Below is a small trained network, with its code and all its weights. Each question gives an input and a target symbol and asks what happens when units are switched off, that is, made to give their printed mean instead of their output.

import numpy as np


def w(rows, s, z=0):
    codes = np.array(rows[::2]) - 128.0
    scale = np.full(codes.shape[1], s)
    scale[-1] = z or s
    return codes * scale


def f(y):
    return y / 2 * (1 + np.tanh(0.7978845608 * (y + 0.044715 * y**3)))


def softmax(a):
    e = np.exp(a - a.max(-1, keepdims=True))
    return e / e.sum(-1, keepdims=True)


def log_softmax(a):
    a = a - a.max(-1, keepdims=True)
    return a - np.log(np.exp(a).sum(-1, keepdims=True))


def net(x, mask):
    ids = ['βγδεζθλμξφ'.index(c) for c in x.split()]
    T = len(ids)
    res = E[ids] + P[:T]
    u = 0
    for l in range(2):
        r = res
        for j in range(3):
            rows = slice(3 * j, 3 * j + 3)
            q, k, v = (r @ M[l][rows].T for M in (Q, K, V))
            z = softmax(np.where(np.tri(T) > 0, q @ k.T / 3**0.5, -1e9)) @ v
            o = O[l][rows]
            res = res + np.where(mask[u + j], z, o[:, -1]) @ o[:, :-1]
        u += 3
        y = f(res @ A[l][:, :-1].T + A[l][:, -1])
        res = res + np.where(mask[u : u + 4], y, B[l][:, -1]) @ B[l][:, :-1]
        u += 4
    return log_softmax(res[-1] @ U[:, :-1].T + U[:, -1])


Q, K, V, O, A, B = {}, {}, {}, {}, {}, {}
E = w([
[185,185,163,163,207,101,100],'β',
[113,251,155,164,122,34,103],'γ',
[118,172,160,158,118,199,107],'δ',
[116,114,91,192,120,66,47],'ε',
[62,195,132,48,50,65,99],'ζ',
[124,115,139,56,144,87,109],'θ',
[179,93,174,156,107,162,203],'λ',
[136,127,103,168,146,43,217],'μ',
[168,60,117,212,234,89,88],'ξ',
[167,162,22,205,184,214,167],'φ',
],0.017)
P = w([
[255,155,158,66,54,115,122],'0',
[198,187,191,166,104,121,131],'1',
[153,149,150,147,114,143,153],'2',
[141,147,133,160,135,169,73],'3',
[153,144,147,219,120,205,137],'4',
[158,152,139,206,136,205,104],'5',
],0.0074)
Q[0] = w([
[2,137,95,82,6,183,150],'L0H0',
[99,214,181,187,69,97,104],'L0H0',
[189,195,161,178,198,146,9],'L0H0',
[173,173,81,126,128,124,104],'L0H1',
[52,95,101,77,157,185,217],'L0H1',
[79,134,88,149,140,187,124],'L0H1',
[140,94,120,143,143,104,126],'L0H2',
[96,36,108,94,151,101,113],'L0H2',
[97,125,114,128,112,74,102],'L0H2',
],0.0097)
K[0] = w([
[149,204,207,65,65,95,207],'L0H0',
[3,124,114,96,56,132,100],'L0H0',
[55,128,140,254,113,163,116],'L0H0',
[98,146,90,146,134,171,123],'L0H1',
[188,143,123,55,96,160,160],'L0H1',
[77,124,165,98,170,134,177],'L0H1',
[157,92,150,170,124,106,87],'L0H2',
[114,20,188,110,88,73,118],'L0H2',
[63,136,130,113,116,125,95],'L0H2',
],0.0096)
V[0] = w([
[123,31,137,145,132,100,119],'L0H0',
[84,169,179,111,106,47,194],'L0H0',
[167,119,178,71,254,119,137],'L0H0',
[166,187,136,167,116,124,147],'L0H1',
[99,156,149,147,152,115,82],'L0H1',
[132,76,137,179,158,117,95],'L0H1',
[175,99,152,147,103,75,108],'L0H2',
[132,141,91,172,96,154,206],'L0H2',
[32,49,108,160,126,166,91],'L0H2',
],0.0074)
O[0] = w([
[161,30,190,230,72,58,116,124],'L0H0',
[69,98,126,68,142,161,152,75],'L0H0',
[232,86,124,126,255,201,142,120],'L0H0',
[108,205,143,142,169,121,183,213],'L0H1',
[113,155,193,149,217,159,108,170],'L0H1',
[73,131,160,119,71,111,121,188],'L0H1',
[150,184,217,87,153,152,179,188],'L0H2',
[137,151,140,109,104,143,127,131],'L0H2',
[176,146,80,165,141,150,114,2],'L0H2',
],0.0067,0.0059)
A[0] = w([
[129,145,165,99,80,217,104,194],'L0N0',
[69,63,255,115,149,131,128,254],'L0N1',
[60,145,96,102,32,66,120,63],'L0N2',
[198,115,75,95,171,136,152,124],'L0N3',
],0.006,0.00079)
B[0] = w([
[104,148,182,125,109,228,43,165],'L0N0',
[152,83,107,169,26,41,65,251],'L0N1',
[103,114,97,170,109,192,157,254],'L0N2',
[94,152,114,2,139,219,124,170],'L0N3',
],0.0082,0.003)
Q[1] = w([
[159,6,57,135,162,122,167],'L1H0',
[26,135,77,111,112,168,5],'L1H0',
[66,99,103,112,83,165,183],'L1H0',
[129,98,120,244,110,177,120],'L1H1',
[144,119,135,150,148,161,54],'L1H1',
[183,69,64,114,139,75,112],'L1H1',
[75,37,120,157,103,105,84],'L1H2',
[118,131,153,63,98,130,161],'L1H2',
[91,254,210,203,167,139,51],'L1H2',
],0.0072)
K[1] = w([
[176,168,162,33,94,99,159],'L1H0',
[222,162,186,156,53,182,155],'L1H0',
[173,126,172,118,158,24,238],'L1H0',
[76,115,105,137,161,79,91],'L1H1',
[130,114,86,157,166,86,94],'L1H1',
[171,43,192,153,140,86,178],'L1H1',
[130,121,198,169,93,43,139],'L1H2',
[130,162,129,43,83,140,109],'L1H2',
[1,97,106,231,146,217,95],'L1H2',
],0.008)
V[1] = w([
[126,118,131,107,168,94,179],'L1H0',
[110,192,129,177,90,105,173],'L1H0',
[13,161,109,80,141,131,210],'L1H0',
[2,198,136,151,161,160,98],'L1H1',
[66,113,152,150,136,105,206],'L1H1',
[193,91,176,122,40,213,212],'L1H1',
[138,173,238,174,180,160,108],'L1H2',
[114,146,117,182,168,77,196],'L1H2',
[205,128,71,148,233,160,175],'L1H2',
],0.0099)
O[1] = w([
[120,122,159,51,117,174,122,104],'L1H0',
[105,120,117,126,141,121,2,202],'L1H0',
[143,112,106,87,153,138,88,70],'L1H0',
[82,137,101,78,150,89,108,177],'L1H1',
[155,47,115,78,96,115,52,122],'L1H1',
[97,47,99,190,69,243,77,109],'L1H1',
[51,100,185,167,185,128,144,254],'L1H2',
[143,130,232,91,50,99,59,144],'L1H2',
[131,192,204,109,112,206,97,67],'L1H2',
],0.0089,0.0086)
A[1] = w([
[115,136,146,93,193,193,171,26],'L1N0',
[66,158,187,122,47,127,176,10],'L1N1',
[92,159,89,120,99,103,165,4],'L1N2',
[1,191,96,92,69,127,172,15],'L1N3',
],0.007,0.0023)
B[1] = w([
[91,125,173,113,59,123,170,215],'L1N0',
[166,128,150,169,149,167,32,197],'L1N1',
[254,94,143,182,90,207,143,190],'L1N2',
[164,123,140,113,206,97,85,254],'L1N3',
],0.0092,0.0062)
U = w([
[50,92,184,102,134,119,198,113],'β',
[103,92,154,75,168,85,151,36],'γ',
[30,90,93,178,229,147,196,82],'δ',
[85,140,117,166,59,41,162,206],'ε',
[193,83,56,116,214,129,146,166],'ζ',
[152,94,115,105,152,119,255,245],'θ',
[82,56,109,159,130,157,144,125],'λ',
[132,74,153,79,85,116,122,134],'μ',
[237,93,168,160,211,110,150,2],'ξ',
[135,207,92,132,118,147,113,174],'φ',
],0.0064,0.0051)

Each question gives the input, a string of symbols that net reads in full, and the target symbol t.
The units are the heads (3 rows each of Q, K, V and O) and the neurons (one row each of A and B). Each row of codes is followed by its name. A weight is (code - 128) times the scale printed after its matrix; where a second scale follows, it is the last column's (O, A, B and U).
mask holds one flag per unit, layer by layer, with each layer's heads first. A switched-off unit (its flag False) gives its mean, the last column of its rows in O or B, instead of its output. The means were averaged over made-up inputs and are rounded, as every weight is.
A unit's drop is (log p(t) with every unit on - log p(t) with that unit switched off) / (log p(t) with every unit on - log p(t) with every unit switched off).
The circuit of an input: a set's keep is (log p(t) with only the set's units on - log p(t) with every unit switched off) / (log p(t) with every unit on - log p(t) with every unit switched off). Starting from the 12 units with the biggest drops (on a tie, the unit counted first), units are removed one at a time, each time the one whose removal leaves the highest keep (on an exact tie, the one counted first), for as long as the keep stays at least 0.8.
units of the circuit, in order: the units of the circuit, biggest drop first
most important unit: the unit with the biggest drop
k most important neurons: the k neurons with the biggest drops, biggest first
k most important neurons of layer l: the k neurons of layer l with the biggest drops, biggest first
drop of u: that unit's drop, to one decimal
input γ ζ λ λ, target ζ: most important unit -> L0H0
input ξ φ γ, target φ: units of the circuit, in order -> [L1H2 L1N1]
input β β θ, target β: units of the circuit, in order -> [L0H0 L1H2 L1N0 L1H0]
input ζ ξ β γ ζ β, target ζ: units of the circuit, in order -> [L0N2 L0H0 L1H2 L1H0]
input θ ε ξ λ γ, target ξ: 3 most important neurons -> [L1N3 L1N1 L1N2]
input λ β β μ, target β: units of the circuit, in order -> [L0H0 L1H2]
input β μ β, target β: units of the circuit, in order -> [L0H0 L1H2 L1N0 L1H0]
input ξ ξ θ, target ξ: units of the circuit, in order -> [L0H0 L1H1]
input ζ γ μ ξ γ, target ξ: 3 most important neurons of layer 1 -> [L1N3 L1N2 L1N1]
input γ μ δ ε ζ, target ζ: units of the circuit, in order -> [L0H0 L1H2 L1N3 L1N2]
input λ γ δ β, target δ: units of the circuit, in order -> [L1H2 L0N0]
input γ β μ, target γ: units of the circuit, in order -> [L1H1 L0H2 L1H0 L0H0]
input θ γ γ β β, target β: units of the circuit, in order -> [L1H2 L0H0 L1N0 L0H1]
input γ μ ε ζ β, target ζ: 3 most important neurons -> [L0N2 L0N0 L1N0]
input ξ δ ζ ζ θ μ, target ζ: most important unit -> L1H0
input δ λ λ, target δ: 2 most important neurons -> [L0N0 L1N2]
input ξ ξ γ λ, target ξ: 3 most important neurons -> [L0N1 L1N0 L0N2]
input θ μ γ, target γ: units of the circuit, in order -> [L0H0 L1H1 L1N3]
input δ ξ φ ε ξ, target ξ: units of the circuit, in order -> [L0H0 L1H1]
input φ μ β, target φ: most important unit -> L1H2
input μ δ δ θ ζ, target ζ: 3 most important neurons -> [L1N3 L0N2 L1N2]
input ξ ξ β β, target ξ: 2 most important neurons -> [L1N1 L0N1]
input θ β β μ, target β: 2 most important neurons -> [L1N0 L1N2]
input ξ φ λ, target ξ: 2 most important neurons -> [L1N1 L0N2]
input ε λ λ, target ε: 2 most important neurons of layer 0 -> [L0N1 L0N3]
input μ θ ζ θ φ, target φ: drop of L1H2 -> 0.5
input λ λ λ, target λ: most important unit -> L1H1
input μ λ β φ γ, target φ: drop of L1H1 -> 0.0
